Below are the code and all the weights of a small trained network. Each question names an input and a target symbol and asks about switching units off, where a switched-off unit gives its printed mean instead of its output.

import numpy as np


def w(rows, s, z=0):
    codes = np.array(rows[::2]) - 128.0
    scale = np.full(codes.shape[1], s)
    scale[-1] = z or s
    return codes * scale


def norm(h):
    return h / np.sqrt((h * h).mean(-1, keepdims=True) + 1e-5)


def f(y):
    return y / 2 * (1 + np.tanh(0.7978845608 * (y + 0.044715 * y**3)))


def softmax(a):
    e = np.exp(a - a.max(-1, keepdims=True))
    return e / e.sum(-1, keepdims=True)


def log_softmax(a):
    a = a - a.max(-1, keepdims=True)
    return a - np.log(np.exp(a).sum(-1, keepdims=True))


def net(x, mask):
    ids = ['αβδζθλμξτφψω'.index(c) for c in x.split()]
    T = len(ids)
    res = E[ids] + P[:T]
    r = norm(res)
    for j in range(2):
        rows = slice(3 * j, 3 * j + 3)
        q, k, v = (r @ M[0][rows].T for M in (Q, K, V))
        z = softmax(np.where(np.tri(T) > 0, q @ k.T / 3**0.5, -1e9)) @ v
        o = O[0][rows]
        res = res + np.where(mask[j], z, o[:, -1]) @ o[:, :-1]
    y = f(norm(res) @ A[0][:, :-1].T + A[0][:, -1])
    res = res + np.where(mask[2:6], y, B[0][:, -1]) @ B[0][:, :-1]
    return log_softmax(norm(res)[-1] @ U[:, :-1].T + U[:, -1])


Q, K, V, O, A, B = {}, {}, {}, {}, {}, {}
E = w([
[125,70,131,146,171],'α',
[121,63,126,144,171],'β',
[135,112,149,132,173],'δ',
[183,115,108,205,116],'ζ',
[125,113,133,153,201],'θ',
[139,252,139,129,137],'λ',
[101,101,140,138,189],'μ',
[126,154,152,144,190],'ξ',
[92,210,88,123,113],'τ',
[138,147,114,43,106],'φ',
[105,120,201,188,91],'ψ',
[167,154,124,135,171],'ω',
],0.038)
P = w([
[148,147,242,75,101],'0',
[131,131,85,131,193],'1',
[129,140,254,83,87],'2',
[115,142,61,130,217],'3',
[117,111,252,93,78],'4',
[92,141,44,153,227],'5',
[109,100,249,97,78],'6',
[106,201,7,155,240],'7',
[122,75,250,99,72],'8',
],0.0073)
Q[0] = w([
[120,76,216,157,27],'h0',
[58,172,230,187,4],'h0',
[157,76,225,152,144],'h0',
[187,116,99,100,70],'h1',
[128,116,101,155,172],'h1',
[121,173,18,134,141],'h1',
],0.025)
K[0] = w([
[47,66,140,204,55],'h0',
[102,106,202,253,25],'h0',
[127,90,158,44,81],'h0',
[197,105,89,89,144],'h1',
[100,154,111,178,167],'h1',
[90,168,95,57,189],'h1',
],0.025)
V[0] = w([
[123,132,118,8,141],'h0',
[104,158,147,142,172],'h0',
[192,123,79,134,143],'h0',
[121,107,101,43,112],'h1',
[254,107,121,164,79],'h1',
[145,163,50,121,182],'h1',
],0.031)
O[0] = w([
[56,249,79,77,134,177],'h0',
[94,51,165,26,160,254],'h0',
[185,105,43,151,143,144],'h0',
[62,117,111,58,63,52],'h1',
[254,207,85,170,46,5],'h1',
[165,64,88,9,219,193],'h1',
],0.016,0.012)
A[0] = w([
[140,104,5,51,125,67],'n0',
[34,55,79,168,61,2],'n1',
[187,11,154,18,86,145],'n2',
[15,192,124,100,73,142],'n3',
],0.027,0.0076)
B[0] = w([
[28,54,149,254,120,192],'n0',
[179,131,12,38,120,141],'n1',
[154,227,82,169,80,251],'n2',
[192,115,84,140,60,187],'n3',
],0.029,0.02)
U = w([
[115,8,73,188,149,62],'α',
[181,64,48,45,149,162],'β',
[93,87,180,126,107,237],'δ',
[245,129,94,129,143,151],'ζ',
[158,121,82,92,249,100],'θ',
[148,210,162,9,136,166],'λ',
[34,64,121,71,146,123],'μ',
[95,115,183,75,193,167],'ξ',
[21,123,86,82,70,97],'τ',
[138,179,76,87,37,158],'φ',
[137,169,187,162,96,160],'ψ',
[107,175,68,199,188,2],'ω',
],0.013,0.0063)

Each question gives the input, a string of symbols that net reads in full, and the target symbol t.
The units are the heads (3 rows each of Q, K, V and O) and the neurons (one row each of A and B). Each row of codes is followed by its name. A weight is (code - 128) times the scale printed after its matrix; where a second scale follows, it is the last column's (O, A, B and U).
mask holds one flag per unit, heads first, then neurons. A switched-off unit (its flag False) gives its mean, the last column of its rows in O or B, instead of its output. The means were averaged over made-up inputs and are rounded, as every weight is.
A unit's drop is (log p(t) with every unit on - log p(t) with that unit switched off) / (log p(t) with every unit on - log p(t) with every unit switched off).
The circuit of an input: a set's keep is (log p(t) with only the set's units on - log p(t) with every unit switched off) / (log p(t) with every unit on - log p(t) with every unit switched off). Starting from all 6 units, units are removed one at a time, each time the one whose removal leaves the highest keep (on an exact tie, the one counted first), for as long as the keep stays at least 0.8.
circuit, biggest first: the units of the circuit, biggest drop first
k most important neurons: the k neurons with the biggest drops, biggest first
which heads matter: for each layer, one digit per head in row order, 1 if its drop is at least 0.15 and else 0, layers parted by /
input λ ζ τ θ λ φ δ, target φ: circuit, biggest first -> h0
input α β β λ ξ φ λ λ, target τ: which heads matter -> 01
input δ ξ λ δ, target θ: which heads matter -> 01
input θ τ φ λ β, target φ: circuit, biggest first -> h0, n3
input λ ξ λ ζ ξ, target ζ: which heads matter -> 01
input α φ ξ α τ θ ξ, target φ: which heads matter -> 10
input λ φ λ ξ β τ ω, target φ: circuit, biggest first -> n3, h0
input λ δ λ β α τ ξ, target ξ: which heads matter -> 01
input λ ω θ λ, target α: which heads matter -> 10
input λ λ β μ ξ, target ξ: circuit, biggest first -> h1, n0, n2
input φ ξ τ ω, target α: circuit, biggest first -> h0, n0
input β ψ θ, target ψ: which heads matter -> 01
input ξ ξ φ λ β δ ζ τ, target μ: 2 most important neurons -> n0, n3
input δ λ ξ ξ λ λ, target θ: circuit, biggest first -> h1
input λ λ ξ ω, target α: circuit, biggest first -> n0, h0
input τ τ λ μ ω λ β, target β: circuit, biggest first -> n1, h1, n2
input ξ λ α ξ λ β, target θ: 2 most important neurons -> n2, n0
input β ξ φ φ ξ, target φ: circuit, biggest first -> h0, n3
input ξ ζ λ φ ξ ξ μ, target φ: which heads matter -> 10
input β τ φ τ φ ω δ, target φ: circuit, biggest first -> n3, h0
input λ λ λ α ξ δ, target θ: which heads matter -> 11
input β θ δ β ξ λ τ ζ λ, target ζ: which heads matter -> 10
input τ ψ δ ξ ω, target ψ: which heads matter -> 01
input τ β ξ τ β β, target μ: circuit, biggest first -> h1
